(in the rows, 128 means zero)
Each row is followed by its class.
[127 129 108 117 146 147 130 142 104 128 124 114 145 136 111 168  97 150
 118] -> J
[112 126 118 109 135 117 147 100 132 141  97 124 113 136 133  92 125 116
 134] -> J
[115 124 142 105 103 114 149  86 147 160 125 158 126 111 138  37 194  98
 118] -> B
[126 126 126 131 145 129 134 107 148 118 153 146 127 132 142 155 104 128
 122] -> F
[119 136 140 122 149 132 130  86 125 139 125 117 141 137 104  77 162 133
 110] -> J
[120 146 106 124 142 160 109 157 120  90 156 132 167 115  97 204 229 121
 107] -> T
[125 133 127 116 116 112 142 108 135 131 139 154 120 113 144 115 157 115
 120] -> B
[123 130 111 122 123 137 133 120 126 115 139 141 129 104 129 184 163  99
 129] -> B
[122 125 129 121 113 109 147  86 142 142 110 132 120 133 147 111 122 119
 142] -> A
[102 118 140 106 127 130 132  92 135 125 115 126 118 117 148 107 128 152
 128] -> T
[122 124 123  82 121 119 127 138 126 121 117 110  99 114 106 129 177  97
 126] -> W
[127 136 132 118 121 122 102 125 128 112 120 129 137 114 117 181 178 128
 116] -> W
[112 134 103 114 119 118 141 112 132 126 144 145 131  98 118 162 223  83
 118] -> B
[114 131 120 124 105 122 149 110 129 130 108 105 140 106 122 103 195  99
 119] -> W
[ 97 130  81 110 120 100 149 103 126 142 101  90 120 104  83 134 196 102
 120] -> T
[125 130 118 125 120 125 138 116 137 132 132 142 127 117 135 152 197 109
 118] -> B
[ 60 131 120  96 110 101 160  76 132 151 102 100 101 125 120 102 153  89
 136] -> R
[124 146 156 115 112 148 113 118 136 121 149 138 174 115 125  87 214 129
 121] -> W
[111 123 126 107  87 104 153  97 130 155 103 111 105 115 137  68 163  98
 125] -> A
[118 126 133 119 115 122 140  92 142 141 118 137 122 114 144  74 164 110
 132] -> A
[112 123 130 116 114 112 153  49 151 147 146 153 115 123 165  65 175  90
 118] -> B
[120 140 117 125 145 129 138  97 139 107 150 153 132 132 112 189 127 118
 127] -> F
[124 134 126 126 141 127 145  78 137 125 142 158 116 143 142 158  90 114
 129] -> F
[129 175 168 126 138 132 120  67 142 113 139 152 129 137 156 127  69 139
 117] -> R
[127 127 136 145 146 144 128  75 150 107 178 177 160 150 137 150 141 137
 105] -> P
[113 125 118 112 102 103 142  85 143 154 123 133 128 102  88  91 237  93
 118] -> A
[111 123 117 125 155 120 157 158 140 116 142 156 113 123 120 132 143  88
 137] -> P
[119 127 126 116 101 134 130  79 138 117 150 168 147 117 133 103 187 105
 115] -> B
[121 124 129 114 130 121 146 102 139 145 115 115 120 135 126  64 115 125
 135] -> J
[114 129 154 109 109 112 137  71 147 146 129 141 119 110 162  41 188 109
 114] -> A
[112 131 118 114 108 128 142 123 131 121 135 136 141 109 101 121 205 109
 142] -> A
[123 129 137 119 172 132 137  84 149 120 157 177 126 136 134 143 124 175
 127] -> F
[132 137 137 116 119 110 148 102 110 135 122 106 140 111 123 137 176 101
 132] -> B
[128 125 144 127 149 130 138  99 129 111 137 170 127 144 138 144  75 147
 129] -> J
[120 125 137 113 125 148 139 103 130 128 128 127 120 126 138 125 139 115
 115] -> B
[109 128 103 118 114 105 137 100 134 134 134 131 126 122 111 118 193  97
 120] -> B
[124 146 122 110 116 140 136 104 134 137 151 156 141 116 116 140 217  92
 111] -> B
[105 132 119 125 117  97 157  96 133 129 106 130  91 110 156 166 114 114
 142] -> B
[155 119 147 128 150 120 150  29 150 136 143 175  92 143 184  72  72 117
 147] -> P
[111 123 133  74 147 115 138  89 136 127 121 106 117 130 114 142 104 131
 131] -> R
[116 133 126 127 137 126 141  98 142 124 159 162 121 131 128 129 139 106
 125] -> F
[136 131 134 134 139 134 136  95 122 114 160 154 131 138 136 136 116 116
 126] -> K
[ 99 121 169 118 126 116 143  67 146 162 109 117 101 129 156  45  52 132
 139] -> R
[104 135 132 112 109 110 155  62 151 157 100 102  99 120 148  55 131 101
 137] -> A
[125 129 137 137 137 128 129 101 138 117 122 129 125 136 151 150  88 153
 131] -> P
[122 108 131 129 117  97 140  92 139 147 101 121  77 123 151  93 107 108
 144] -> B
[128 123 134 121 128 133 130  79 136 120 150 156 152 121 143 112 195 124
 107] -> B
[120 133 133 133 146 136 132  85 134 126 113 127  92 149 169 171   4 169
 138] -> J
[107 118 119 132 136 125 155  88 144 121 138 155 127 131 126 148 153  93
 124] -> F
[116 123 122 129 134 113 143  83 137 115 120 113 124 134 113 135 140 103
 131] -> R
[124 128 144 118 140 122 129  86 147 138 133 132 138 138 143  88  94 140
 122] -> R
[122 138 105 123 131 134 132 144 123 106 144 138 163 104  82 196 243 111
 112] -> B
[108 119 127 111  82 110 151  64 142 168 128 139 134 126 110  34 222  63
 120] -> A

Each row is followed by its class.
[129 126 130 117 147 138 152 159 145 137 126 124 128 139 120 121 121 115
 145] -> E
[124 144 126 128 127 137 129 122 124 124 139 130 130 131 129 133 128 126
 131] -> Z
[122 119 129 124 162 227 159 122 152 138 126 132  99 119 116 138 123 151
 126] -> Z
[134 130 142 123 132 160 143 133 159 125 114 125 123 126 119 128 135 138
 125] -> Z
[137 136 105 114 116   8  97 110 136 117 127 120 162 131 127 127 128 113
 130] -> S
[116 130 119 132 115 132 103 133 112 135 140 132 144 123 131 128 124 118
 127] -> Z
[131 121 142 125 143 226 165 134 129 139 120 135 120 148 125 152 141 132
 148] -> E
